Below is a small trained network, with its code and all its weights. Each question gives an input and a target symbol and asks what happens when units are switched off, that is, made to give their printed mean instead of their output.

import numpy as np


def w(rows, s, z=0):
    codes = np.array(rows[::2]) - 128.0
    scale = np.full(codes.shape[1], s)
    scale[-1] = z or s
    return codes * scale


def norm(h):
    return h / np.sqrt((h * h).mean(-1, keepdims=True) + 1e-5)


def f(y):
    return np.maximum(y, 0)


def softmax(a):
    e = np.exp(a - a.max(-1, keepdims=True))
    return e / e.sum(-1, keepdims=True)


def log_softmax(a):
    a = a - a.max(-1, keepdims=True)
    return a - np.log(np.exp(a).sum(-1, keepdims=True))


def net(x, mask):
    ids = ['αβγζηλμστψω'.index(c) for c in x.split()]
    T = len(ids)
    res = E[ids] + P[:T]
    r = norm(res)
    for j in range(3):
        rows = slice(3 * j, 3 * j + 3)
        q, k, v = (r @ M[0][rows].T for M in (Q, K, V))
        z = softmax(np.where(np.tri(T) > 0, q @ k.T / 3**0.5, -1e9)) @ v
        o = O[0][rows]
        res = res + np.where(mask[j], z, o[:, -1]) @ o[:, :-1]
    y = f(norm(res) @ A[0][:, :-1].T + A[0][:, -1])
    res = res + np.where(mask[3:19], y, B[0][:, -1]) @ B[0][:, :-1]
    return log_softmax(norm(res)[-1] @ U[:, :-1].T + U[:, -1])


Q, K, V, O, A, B = {}, {}, {}, {}, {}, {}
E = w([
[130,138,131,149],'α',
[150,134,159,121],'β',
[129,115,127,156],'γ',
[117,191,127,124],'ζ',
[139,62,98,152],'η',
[128,116,139,83],'λ',
[141,87,136,253],'μ',
[164,135,134,123],'σ',
[140,152,85,124],'τ',
[176,76,123,136],'ψ',
[95,157,122,103],'ω',
],0.034)
P = w([
[3,49,154,167],'0',
[75,41,162,110],'1',
[85,84,133,111],'2',
[102,112,132,142],'3',
[105,119,120,128],'4',
[113,119,94,117],'5',
[125,133,99,133],'6',
],0.0035)
Q[0] = w([
[108,123,49,148],'h0',
[139,69,166,186],'h0',
[97,7,138,72],'h0',
[227,93,95,166],'h1',
[156,134,232,176],'h1',
[103,204,86,159],'h1',
[91,166,123,129],'h2',
[104,202,155,148],'h2',
[80,158,155,161],'h2',
],0.016)
K[0] = w([
[178,118,133,151],'h0',
[92,75,92,178],'h0',
[113,57,127,82],'h0',
[251,101,120,157],'h1',
[131,123,198,173],'h1',
[106,189,76,178],'h1',
[136,141,167,105],'h2',
[139,130,140,95],'h2',
[203,135,166,94],'h2',
],0.017)
V[0] = w([
[71,177,149,76],'h0',
[40,136,65,129],'h0',
[254,170,166,62],'h0',
[116,114,11,38],'h1',
[139,51,110,88],'h1',
[157,145,154,100],'h1',
[109,66,8,90],'h2',
[187,176,137,51],'h2',
[140,169,59,218],'h2',
],0.0075)
O[0] = w([
[140,194,76,206,80],'h0',
[80,131,97,201,172],'h0',
[148,63,167,102,51],'h0',
[131,151,254,207,176],'h1',
[53,155,147,166,93],'h1',
[148,192,91,150,99],'h1',
[106,101,87,14,174],'h2',
[134,60,99,180,61],'h2',
[107,193,40,105,255],'h2',
],0.0058,0.0035)
A[0] = w([
[92,129,73,127,3],'n0',
[182,143,151,202,119],'n1',
[100,241,177,90,98],'n2',
[37,98,123,211,12],'n3',
[180,28,115,117,85],'n4',
[84,244,116,174,105],'n5',
[93,156,55,216,124],'n6',
[88,134,255,113,40],'n7',
[144,179,134,223,107],'n8',
[244,104,138,126,123],'n9',
[111,141,104,38,214],'n10',
[113,30,184,200,81],'n11',
[88,127,239,81,83],'n12',
[65,107,158,178,126],'n13',
[163,126,189,219,64],'n14',
[220,236,224,143,124],'n15',
],0.0083,0.0046)
B[0] = w([
[155,172,108,86,143],'n0',
[81,105,116,147,163],'n1',
[146,108,233,192,199],'n2',
[250,188,115,57,152],'n3',
[178,138,225,157,165],'n4',
[157,60,176,111,247],'n5',
[131,126,108,61,255],'n6',
[121,82,91,128,145],'n7',
[125,115,92,129,192],'n8',
[179,99,146,85,170],'n9',
[135,203,124,111,235],'n10',
[23,206,143,128,163],'n11',
[206,108,1,161,148],'n12',
[114,135,128,59,156],'n13',
[73,135,96,153,147],'n14',
[174,144,65,154,197],'n15',
],0.0073,0.0061)
U = w([
[99,195,27,12,117],'α',
[81,81,71,227,217],'β',
[148,123,141,93,49],'γ',
[157,146,139,129,86],'ζ',
[62,32,143,86,254],'η',
[204,15,224,51,147],'λ',
[173,221,160,219,107],'μ',
[210,2,35,109,51],'σ',
[142,134,144,114,46],'τ',
[158,95,150,124,93],'ψ',
[75,182,245,87,232],'ω',
],0.0083,0.0042)

Each question gives the input, a string of symbols that net reads in full, and the target symbol t.
The units are the heads (3 rows each of Q, K, V and O) and the neurons (one row each of A and B). Each row of codes is followed by its name. A weight is (code - 128) times the scale printed after its matrix; where a second scale follows, it is the last column's (O, A, B and U).
mask holds one flag per unit, heads first, then neurons. A switched-off unit (its flag False) gives its mean, the last column of its rows in O or B, instead of its output. The means were averaged over made-up inputs and are rounded, as every weight is.
A unit's drop is (log p(t) with every unit on - log p(t) with that unit switched off) / (log p(t) with every unit on - log p(t) with every unit switched off).
The circuit of an input: a set's keep is (log p(t) with only the set's units on - log p(t) with every unit switched off) / (log p(t) with every unit on - log p(t) with every unit switched off). Starting from the 12 units with the biggest drops (on a tie, the unit counted first), units are removed one at a time, each time the one whose removal leaves the highest keep (on an exact tie, the one counted first), for as long as the keep stays at least 0.8.
units of the circuit, in order: the units of the circuit, biggest drop first
top k neurons: the k neurons with the biggest drops, biggest first
which heads matter: for each layer, one digit per head in row order, 1 if its drop is at least 0.15 and else 0, layers parted by /
drop when u is switched off: that unit's drop, to one decimal
input ζ α α η τ, target μ: units of the circuit, in order -> (h1)
input η τ τ τ α ω, target ω: units of the circuit, in order -> (h1 n2)
input ω τ σ α λ α, target λ: units of the circuit, in order -> (h1 h2 n4)
input ω σ β, target σ: which heads matter -> 111
input ζ λ τ, target β: which heads matter -> 111
input τ α α λ τ ω, target λ: units of the circuit, in order -> (h2 h1 n2 n12)
input α α η σ ζ, target μ: which heads matter -> 001
input α ω τ σ γ τ ζ, target μ: which heads matter -> 000
input σ α μ α, target σ: units of the circuit, in order -> (h1 h2)
input τ τ τ τ λ, target α: which heads matter -> 001
input ω ω η τ, target σ: which heads matter -> 111
input α α σ, target μ: units of the circuit, in order -> (h2 n6)
input ζ α τ τ α, target α: which heads matter -> 010
input α α τ, target μ: units of the circuit, in order -> (h1 n2)
input γ ψ τ ω τ ζ ω, target ω: units of the circuit, in order -> (n2 h1)
input α γ ψ λ τ τ α, target λ: units of the circuit, in order -> (h2)
input τ σ σ τ, target λ: which heads matter -> 110
input τ β τ τ β, target α: which heads matter -> 011
input α σ η ω ω α ω, target σ: units of the circuit, in order -> (n12 h2 h0)
input α ω ω τ, target σ: top 3 neurons -> (n5 n10 n6)
input τ τ β η γ α, target β: top 2 neurons -> (n11 n10)
input τ σ τ τ σ, target α: top 2 neurons -> (n5 n2)
input α β τ η α ω, target β: top 2 neurons -> (n12 n7)
input α σ α, target σ: drop when h1 is switched off -> 0.9
input α α ω ω α γ, target α: drop when h1 is switched off -> 0.2
